Below are the code and all the weights of a small trained network. Each question names an input and a target symbol and asks about switching units off, where a switched-off unit gives its printed mean instead of its output.

import numpy as np


def w(rows, s, z=0):
    codes = np.array(rows[::2]) - 128.0
    scale = np.full(codes.shape[1], s)
    scale[-1] = z or s
    return codes * scale


def norm(h):
    return h / np.sqrt((h * h).mean(-1, keepdims=True) + 1e-5)


def f(y):
    return np.maximum(y, 0)


def softmax(a):
    e = np.exp(a - a.max(-1, keepdims=True))
    return e / e.sum(-1, keepdims=True)


def log_softmax(a):
    a = a - a.max(-1, keepdims=True)
    return a - np.log(np.exp(a).sum(-1, keepdims=True))


def net(x, mask):
    ids = ['αβγελξπτ'.index(c) for c in x.split()]
    T = len(ids)
    res = E[ids] + P[:T]
    u = 0
    for l in range(2):
        q, k, v = (norm(res) @ M[l].T for M in (Q, K, V))
        z = softmax(np.where(np.tri(T) > 0, q @ k.T / 2**0.5, -1e9)) @ v
        res = res + np.where(mask[u], z, O[l][:, -1]) @ O[l][:, :-1]
        u += 1
        y = f(norm(res) @ A[l][:, :-1].T + A[l][:, -1])
        res = res + np.where(mask[u : u + 16], y, B[l][:, -1]) @ B[l][:, :-1]
        u += 16
    return log_softmax(norm(res)[-1] @ U[:, :-1].T + U[:, -1])


Q, K, V, O, A, B = {}, {}, {}, {}, {}, {}
E = w([
[93,157,77,76,87],'α',
[162,155,65,76,108],'β',
[121,151,5,94,191],'γ',
[87,180,127,90,80],'ε',
[134,167,112,143,93],'λ',
[58,96,142,106,147],'ξ',
[84,111,86,218,158],'π',
[199,120,116,139,201],'τ',
],0.022)
P = w([
[149,67,230,110,120],'0',
[177,2,22,151,107],'1',
[184,69,26,186,132],'2',
[152,137,97,163,120],'3',
[142,152,93,160,137],'4',
[160,104,75,128,103],'5',
],0.0073)
Q[0] = w([
[67,90,69,102,254],'0.h1',
[184,52,210,134,100],'0.h1',
],0.0097)
K[0] = w([
[172,211,42,79,223],'0.h1',
[2,13,70,139,136],'0.h1',
],0.0077)
V[0] = w([
[33,146,51,112,199],'0.h1',
[210,133,122,8,186],'0.h1',
],0.014)
O[0] = w([
[9,175,45,153,130,4],'0.h1',
[160,232,113,150,206,15],'0.h1',
],0.014,0.0034)
A[0] = w([
[173,114,99,160,119,79],'0.n1',
[95,186,235,216,164,95],'0.n2',
[83,148,138,16,190,137],'0.n3',
[163,181,111,83,38,133],'0.n4',
[105,140,235,102,124,79],'0.n5',
[141,89,144,120,207,3],'0.n6',
[180,146,154,200,170,126],'0.n7',
[104,218,152,162,130,85],'0.n8',
[165,123,53,67,189,157],'0.n9',
[125,114,162,247,179,143],'0.n10',
[122,166,186,149,63,116],'0.n11',
[107,145,226,170,181,64],'0.n12',
[163,196,125,116,28,199],'0.n13',
[141,96,155,126,164,109],'0.n14',
[103,142,142,98,79,80],'0.n15',
[75,100,201,109,171,100],'0.n16',
],0.016,0.0047)
B[0] = w([
[162,114,117,115,175,175],'0.n1',
[57,116,188,109,164,147],'0.n2',
[106,189,128,75,54,171],'0.n3',
[160,111,202,20,124,236],'0.n4',
[178,140,113,196,99,163],'0.n5',
[90,71,136,146,151,135],'0.n6',
[139,62,106,63,119,184],'0.n7',
[104,119,89,75,219,179],'0.n8',
[81,109,86,36,156,227],'0.n9',
[107,74,119,154,207,174],'0.n10',
[134,158,104,120,99,178],'0.n11',
[96,102,193,122,93,133],'0.n12',
[180,99,174,3,90,253],'0.n13',
[108,128,117,175,124,162],'0.n14',
[103,143,146,126,94,159],'0.n15',
[64,135,110,127,83,141],'0.n16',
],0.025,0.0077)
Q[1] = w([
[252,255,81,161,108],'1.h1',
[78,67,138,212,135],'1.h1',
],0.0084)
K[1] = w([
[99,79,27,82,157],'1.h1',
[226,76,2,87,71],'1.h1',
],0.0089)
V[1] = w([
[252,138,69,142,173],'1.h1',
[98,44,138,147,195],'1.h1',
],0.035)
O[1] = w([
[6,29,114,60,92,3],'1.h1',
[57,178,234,147,210,128],'1.h1',
],0.02,0.0068)
A[1] = w([
[195,55,90,148,172,134],'1.n1',
[61,164,131,174,2,85],'1.n2',
[79,110,89,149,55,152],'1.n3',
[203,155,187,145,166,27],'1.n4',
[203,154,142,149,198,70],'1.n5',
[83,99,89,230,103,166],'1.n6',
[156,119,143,70,51,22],'1.n7',
[111,116,98,143,134,62],'1.n8',
[85,172,70,135,142,28],'1.n9',
[123,94,128,176,126,4],'1.n10',
[118,96,116,210,194,130],'1.n11',
[44,102,196,107,89,122],'1.n12',
[78,73,121,149,122,142],'1.n13',
[111,204,201,47,114,146],'1.n14',
[40,218,71,137,82,52],'1.n15',
[176,106,222,110,101,120],'1.n16',
],0.02,0.0031)
B[1] = w([
[154,78,176,155,114,180],'1.n1',
[173,130,252,81,144,133],'1.n2',
[129,209,132,114,92,158],'1.n3',
[68,83,175,98,119,198],'1.n4',
[94,154,217,46,132,193],'1.n5',
[97,87,168,215,137,144],'1.n6',
[43,217,96,106,140,243],'1.n7',
[139,99,106,163,134,140],'1.n8',
[38,115,133,172,95,160],'1.n9',
[118,91,124,160,111,133],'1.n10',
[226,137,47,172,111,155],'1.n11',
[183,38,113,139,174,191],'1.n12',
[98,151,181,163,114,163],'1.n13',
[128,107,92,203,215,243],'1.n14',
[80,111,217,139,75,161],'1.n15',
[30,97,147,134,60,251],'1.n16',
],0.033,0.013)
U = w([
[163,188,65,135,169,81],'α',
[140,100,108,84,254,37],'β',
[51,234,45,218,163,85],'γ',
[112,132,106,84,66,66],'ε',
[105,52,181,143,86,251],'λ',
[210,214,123,143,110,128],'ξ',
[154,209,235,188,169,98],'π',
[127,119,213,225,218,104],'τ',
],0.0082,0.0031)

Each question gives the input, a string of symbols that net reads in full, and the target symbol t.
The units are the heads (2 rows each of Q, K, V and O) and the neurons (one row each of A and B). Each row of codes is followed by its name. A weight is (code - 128) times the scale printed after its matrix; where a second scale follows, it is the last column's (O, A, B and U).
mask holds one flag per unit, layer by layer, with each layer's heads first. A switched-off unit (its flag False) gives its mean, the last column of its rows in O or B, instead of its output. The means were averaged over made-up inputs and are rounded, as every weight is.
A unit's drop is (log p(t) with every unit on - log p(t) with that unit switched off) / (log p(t) with every unit on - log p(t) with every unit switched off).
The circuit of an input: a set's keep is (log p(t) with only the set's units on - log p(t) with every unit switched off) / (log p(t) with every unit on - log p(t) with every unit switched off). Starting from the 12 units with the biggest drops (on a tie, the unit counted first), units are removed one at a time, each time the one whose removal leaves the highest keep (on an exact tie, the one counted first), for as long as the keep stays at least 0.8.
units of the circuit, in order: the units of the circuit, biggest drop first
most important unit: the unit with the biggest drop
top k neurons: the k neurons with the biggest drops, biggest first
k most important neurons of layer l: the k neurons of layer l with the biggest drops, biggest first
input β β τ, target β: units of the circuit, in order	0.h1; 1.n16; 0.n7
input λ π β τ, target β: units of the circuit, in order	0.h1; 1.n16; 0.n9
input π ξ β λ, target π: top 2 neurons	0.n9; 0.n7
input ξ π ξ π, target π: most important unit	1.h1
input ε λ λ τ β α, target β: units of the circuit, in order	0.h1; 1.n16; 0.n9
input γ ξ ε, target γ: units of the circuit, in order	1.n14; 1.n7
input τ ξ λ λ γ, target γ: units of the circuit, in order	0.n4; 0.n13
input π λ γ π, target π: top 2 neurons	1.n5; 1.n14
input α λ β τ β, target β: units of the circuit, in order	0.h1; 0.n8; 1.n16
input π π ξ γ, target π: units of the circuit, in order	1.h1; 1.n5; 0.h1
input λ λ π β π, target β: units of the circuit, in order	0.h1; 1.n16; 0.n8
input τ λ λ β ξ, target β: 2 most important neurons of layer 1	1.n16; 1.n12
input π π β ε, target π: units of the circuit, in order	1.h1; 0.h1
input λ π ε γ, target γ: units of the circuit, in order	0.h1
input ξ ξ ε, target π: 2 most important neurons of layer 1	1.n5; 1.n4
input γ ξ λ β ξ ξ, target γ: top 2 neurons	0.n8; 0.n4
input π β λ λ ξ, target π: 2 most important neurons of layer 1	1.n2; 1.n16
input τ λ ξ λ ξ γ, target π: top 2 neurons	0.n2; 0.n12
input γ γ λ τ, target γ: 2 most important neurons of layer 0	0.n13; 0.n4
input λ γ π λ α β, target β: top neuron	1.n14
